Below is a small trained network, with its code and all its weights. Each question gives an input and a target symbol and asks what happens when units are switched off, that is, made to give their printed mean instead of their output.

import numpy as np


def w(rows, s, z=0):
    codes = np.array(rows[::2]) - 128.0
    scale = np.full(codes.shape[1], s)
    scale[-1] = z or s
    return codes * scale


def norm(h):
    return h / np.sqrt((h * h).mean(-1, keepdims=True) + 1e-5)


def f(y):
    return y / 2 * (1 + np.tanh(0.7978845608 * (y + 0.044715 * y**3)))


def softmax(a):
    e = np.exp(a - a.max(-1, keepdims=True))
    return e / e.sum(-1, keepdims=True)


def log_softmax(a):
    a = a - a.max(-1, keepdims=True)
    return a - np.log(np.exp(a).sum(-1, keepdims=True))


def net(x, mask):
    ids = ['αβγδεηθλμξπστφψω'.index(c) for c in x.split()]
    T = len(ids)
    res = E[ids] + P[:T]
    u = 0
    for l in range(3):
        q, k, v = (norm(res) @ M[l].T for M in (Q, K, V))
        z = softmax(np.where(np.tri(T) > 0, q @ k.T / 3**0.5, -1e9)) @ v
        res = res + np.where(mask[u], z, O[l][:, -1]) @ O[l][:, :-1]
        u += 1
        y = f(norm(res) @ A[l][:, :-1].T + A[l][:, -1])
        res = res + np.where(mask[u : u + 12], y, B[l][:, -1]) @ B[l][:, :-1]
        u += 12
    return log_softmax(norm(res)[-1] @ U[:, :-1].T + U[:, -1])


Q, K, V, O, A, B = {}, {}, {}, {}, {}, {}
E = w([
[70,134,119,89,163],'α',
[103,116,102,190,160],'β',
[74,111,140,186,158],'γ',
[71,106,171,166,143],'δ',
[141,140,88,93,174],'ε',
[84,118,142,153,181],'η',
[130,134,92,116,179],'θ',
[144,127,100,117,179],'λ',
[111,130,112,132,195],'μ',
[155,123,94,94,6],'ξ',
[172,100,109,88,112],'π',
[78,120,132,210,55],'σ',
[143,101,126,101,23],'τ',
[179,99,95,95,66],'φ',
[150,89,154,123,117],'ψ',
[120,76,165,107,55],'ω',
],0.022)
P = w([
[138,118,144,106,144],'0',
[104,90,5,195,79],'1',
[143,49,134,134,168],'2',
[78,113,19,184,64],'3',
[154,87,152,138,159],'4',
[53,138,43,171,46],'5',
[161,111,167,147,151],'6',
[18,162,59,162,29],'7',
[174,133,179,159,145],'8',
[1,210,87,112,26],'9',
[194,167,194,178,134],'10',
[12,236,82,132,47],'11',
],0.02)
Q[0] = w([
[137,89,119,134,139],'L0H0',
[101,72,168,182,160],'L0H0',
[253,53,57,139,100],'L0H0',
],0.038)
K[0] = w([
[131,135,109,155,128],'L0H0',
[64,161,161,141,192],'L0H0',
[127,102,2,191,50],'L0H0',
],0.037)
V[0] = w([
[244,245,153,123,130],'L0H0',
[117,209,124,167,53],'L0H0',
[135,63,126,99,105],'L0H0',
],0.0012)
O[0] = w([
[195,83,1,249,67,4],'L0H0',
[203,187,48,173,124,91],'L0H0',
[124,159,168,160,46,166],'L0H0',
],0.00076,0.0011)
A[0] = w([
[90,102,111,164,112,204],'L0N0',
[113,100,219,163,201,201],'L0N1',
[198,82,164,96,100,154],'L0N2',
[115,143,100,108,86,209],'L0N3',
[67,164,68,179,121,162],'L0N4',
[154,131,77,106,132,165],'L0N5',
[165,54,254,119,100,237],'L0N6',
[196,132,101,80,68,61],'L0N7',
[110,24,100,125,127,254],'L0N8',
[177,181,161,200,97,184],'L0N9',
[213,85,138,136,203,132],'L0N10',
[88,75,136,102,176,136],'L0N11',
],0.022,0.0073)
B[0] = w([
[117,164,86,161,124,214],'L0N0',
[168,249,138,141,254,203],'L0N1',
[244,116,124,74,154,191],'L0N2',
[121,141,111,183,76,200],'L0N3',
[71,224,67,66,101,232],'L0N4',
[99,174,102,150,127,148],'L0N5',
[237,64,238,142,125,249],'L0N6',
[83,217,100,54,137,164],'L0N7',
[206,145,114,176,100,244],'L0N8',
[168,126,160,84,202,166],'L0N9',
[239,127,73,30,153,187],'L0N10',
[157,159,117,183,155,158],'L0N11',
],0.029,0.017)
Q[1] = w([
[11,18,3,139,80],'L1H0',
[158,26,30,211,176],'L1H0',
[133,58,14,228,54],'L1H0',
],0.03)
K[1] = w([
[247,160,57,82,201],'L1H0',
[253,208,12,187,96],'L1H0',
[242,121,146,173,233],'L1H0',
],0.031)
V[1] = w([
[237,107,109,133,90],'L1H0',
[172,214,149,92,109],'L1H0',
[136,135,99,173,1],'L1H0',
],0.033)
O[1] = w([
[222,183,146,138,30,224],'L1H0',
[86,165,80,63,71,251],'L1H0',
[106,205,234,5,118,152],'L1H0',
],0.021,0.027)
A[1] = w([
[145,115,206,174,95,129],'L1N0',
[41,164,59,96,100,135],'L1N1',
[201,105,142,144,239,206],'L1N2',
[76,54,67,143,51,87],'L1N3',
[180,5,131,157,123,86],'L1N4',
[175,79,79,138,142,25],'L1N5',
[172,25,157,179,111,30],'L1N6',
[43,160,110,55,48,121],'L1N7',
[76,170,129,66,120,214],'L1N8',
[181,152,122,114,168,255],'L1N9',
[125,124,149,76,30,176],'L1N10',
[113,179,49,253,136,209],'L1N11',
],0.025,0.0041)
B[1] = w([
[130,107,154,107,57,141],'L1N0',
[179,45,122,94,67,208],'L1N1',
[64,129,93,168,88,202],'L1N2',
[151,187,145,74,127,183],'L1N3',
[154,204,170,111,150,133],'L1N4',
[119,133,164,109,127,129],'L1N5',
[164,203,139,68,118,132],'L1N6',
[144,111,144,196,170,198],'L1N7',
[149,161,193,142,117,165],'L1N8',
[83,151,125,139,93,204],'L1N9',
[68,171,86,147,134,196],'L1N10',
[141,255,123,155,93,251],'L1N11',
],0.05,0.022)
Q[2] = w([
[116,233,98,123,131],'L2H0',
[68,78,60,216,139],'L2H0',
[89,253,100,70,204],'L2H0',
],0.047)
K[2] = w([
[61,58,141,108,216],'L2H0',
[77,210,56,141,169],'L2H0',
[99,137,209,2,190],'L2H0',
],0.04)
V[2] = w([
[166,220,137,193,229],'L2H0',
[17,253,159,121,40],'L2H0',
[128,96,229,206,89],'L2H0',
],0.049)
O[2] = w([
[241,118,139,148,202,188],'L2H0',
[41,4,147,40,158,254],'L2H0',
[167,97,168,87,22,130],'L2H0',
],0.041,0.053)
A[2] = w([
[44,29,153,175,135,174],'L2N0',
[192,176,224,1,128,117],'L2N1',
[62,198,72,178,153,1],'L2N2',
[212,33,132,158,175,6],'L2N3',
[208,208,171,107,190,55],'L2N4',
[186,124,131,160,61,35],'L2N5',
[132,66,47,141,208,18],'L2N6',
[213,84,77,187,141,104],'L2N7',
[223,178,173,146,130,8],'L2N8',
[132,184,186,63,211,148],'L2N9',
[63,113,62,43,123,182],'L2N10',
[108,79,103,54,194,183],'L2N11',
],0.036,0.0074)
B[2] = w([
[177,107,112,173,160,147],'L2N0',
[158,127,156,1,153,254],'L2N1',
[137,88,110,64,175,150],'L2N2',
[58,129,151,177,137,158],'L2N3',
[96,50,116,166,160,172],'L2N4',
[109,146,74,120,169,157],'L2N5',
[140,143,226,69,152,177],'L2N6',
[198,143,128,150,87,151],'L2N7',
[78,120,119,198,86,156],'L2N8',
[188,139,133,138,37,200],'L2N9',
[124,115,168,210,141,207],'L2N10',
[87,154,31,126,95,219],'L2N11',
],0.084,0.037)
U = w([
[92,25,19,115,106,58],'α',
[172,133,84,187,139,204],'β',
[81,106,107,166,191,221],'γ',
[2,87,133,73,76,78],'δ',
[218,46,13,94,111,33],'ε',
[166,156,193,180,179,247],'η',
[142,167,1,113,201,55],'θ',
[148,235,160,105,219,116],'λ',
[214,51,133,168,86,155],'μ',
[198,181,239,67,74,76],'ξ',
[98,149,60,95,44,116],'π',
[88,83,183,174,77,194],'σ',
[112,45,78,151,126,207],'τ',
[74,171,165,132,248,145],'φ',
[226,114,109,148,232,126],'ψ',
[53,203,189,136,153,192],'ω',
],0.021,0.013)

Each question gives the input, a string of symbols that net reads in full, and the target symbol t.
The units are the heads (3 rows each of Q, K, V and O) and the neurons (one row each of A and B). Each row of codes is followed by its name. A weight is (code - 128) times the scale printed after its matrix; where a second scale follows, it is the last column's (O, A, B and U).
mask holds one flag per unit, layer by layer, with each layer's heads first. A switched-off unit (its flag False) gives its mean, the last column of its rows in O or B, instead of its output. The means were averaged over made-up inputs and are rounded, as every weight is.
A unit's drop is (log p(t) with every unit on - log p(t) with that unit switched off) / (log p(t) with every unit on - log p(t) with every unit switched off).
The circuit of an input: a set's keep is (log p(t) with only the set's units on - log p(t) with every unit switched off) / (log p(t) with every unit on - log p(t) with every unit switched off). Starting from the 12 units with the biggest drops (on a tie, the unit counted first), units are removed one at a time, each time the one whose removal leaves the highest keep (on an exact tie, the one counted first), for as long as the keep stays at least 0.8.
circuit, biggest first: the units of the circuit, biggest drop first
unit that matters most: the unit with the biggest drop
top k neurons: the k neurons with the biggest drops, biggest first
top k neurons in layer l: the k neurons of layer l with the biggest drops, biggest first
input ω θ τ λ ω β γ β λ β δ ω, target ε: circuit, biggest first => [L0N1 L2H0 L0N9 L1H0]
input ε β ξ β ω β ψ σ, target β: top neuron => [L0N6]
input β ω γ ψ β β ω α δ α, target ε: top 3 neurons => [L0N1 L1N3 L0N6]
input τ π ω ω ε σ, target φ: top 3 neurons in layer 2 => [L2N6 L2N10 L2N2]
input ω γ ω λ ω φ τ λ ω ω ω μ, target π: top 2 neurons in layer 2 => [L2N6 L2N1]
input ω γ π α σ γ β δ π, target ε: circuit, biggest first => [L2N4 L0N10]
input γ γ σ γ ψ ψ δ γ, target ε: top 2 neurons in layer 2 => [L2N7 L2N6]
input γ ω λ β, target ψ: top 2 neurons => [L0N10 L1N11]
input ω θ ω ψ, target π: top 2 neurons => [L0N6 L1N11]
input ω π ξ ω ω π σ μ ω φ, target π: circuit, biggest first => [L0N6 L2H0 L1N0 L2N6]
input β μ ω τ λ α ω π ω η, target π: top 4 neurons => [L0N6 L1N11 L0N2 L1N2]
input γ τ π ω γ γ μ, target φ: top 2 neurons => [L1N1 L0N8]
input α δ π γ, target θ: top 4 neurons => [L0N10 L1N11 L0N2 L0N6]
input ω π ω β α τ π μ, target θ: top 3 neurons in layer 2 => [L2N2 L2N1 L2N9]
input ω μ η ω, target μ: unit that matters most => L1N11
input β ε β φ ω π π τ α θ σ β, target α: top 3 neurons => [L1N1 L1N7 L0N6]
input ω ω ε ω, target φ: top 4 neurons in layer 2 => [L2N6 L2N10 L2N2 L2N1]
input β α σ ξ θ γ τ γ δ μ, target ε: top 3 neurons in layer 0 => [L0N1 L0N6 L0N9]
input ε ω η ω, target μ: top 2 neurons => [L1N11 L2N7]
input ω δ ψ π φ β μ σ γ β τ γ, target σ: top 2 neurons => [L1N11 L1N2]
input ω η α ω π π η, target ε: top 3 neurons in layer 0 => [L0N10 L0N7 L0N2]
input ξ φ ε γ ω τ, target π: top 3 neurons => [L0N6 L1N11 L0N2]
input ω δ θ μ δ λ β γ π β π, target ε: top 3 neurons => [L0N9 L2N4 L1N7]
input ω β θ π ω μ, target π: unit that matters most => L0N6
input δ α γ ξ β ω γ θ γ γ β ω, target ω: top 4 neurons in layer 1 => [L1N2 L1N7 L1N9 L1N11]
input μ γ ω ω α λ, target δ: top 4 neurons in layer 0 => [L0N1 L0N2 L0N11 L0N4]
input τ τ ω ω γ α π δ γ, target ε: top 3 neurons in layer 1 => [L1N7 L1N9 L1N2]
input σ ε ω θ γ ε β π ω ε τ ω, target σ: top 2 neurons => [L1N11 L1N2]
input ω τ β ω σ α, target α: top 2 neurons => [L1N1 L1N7]
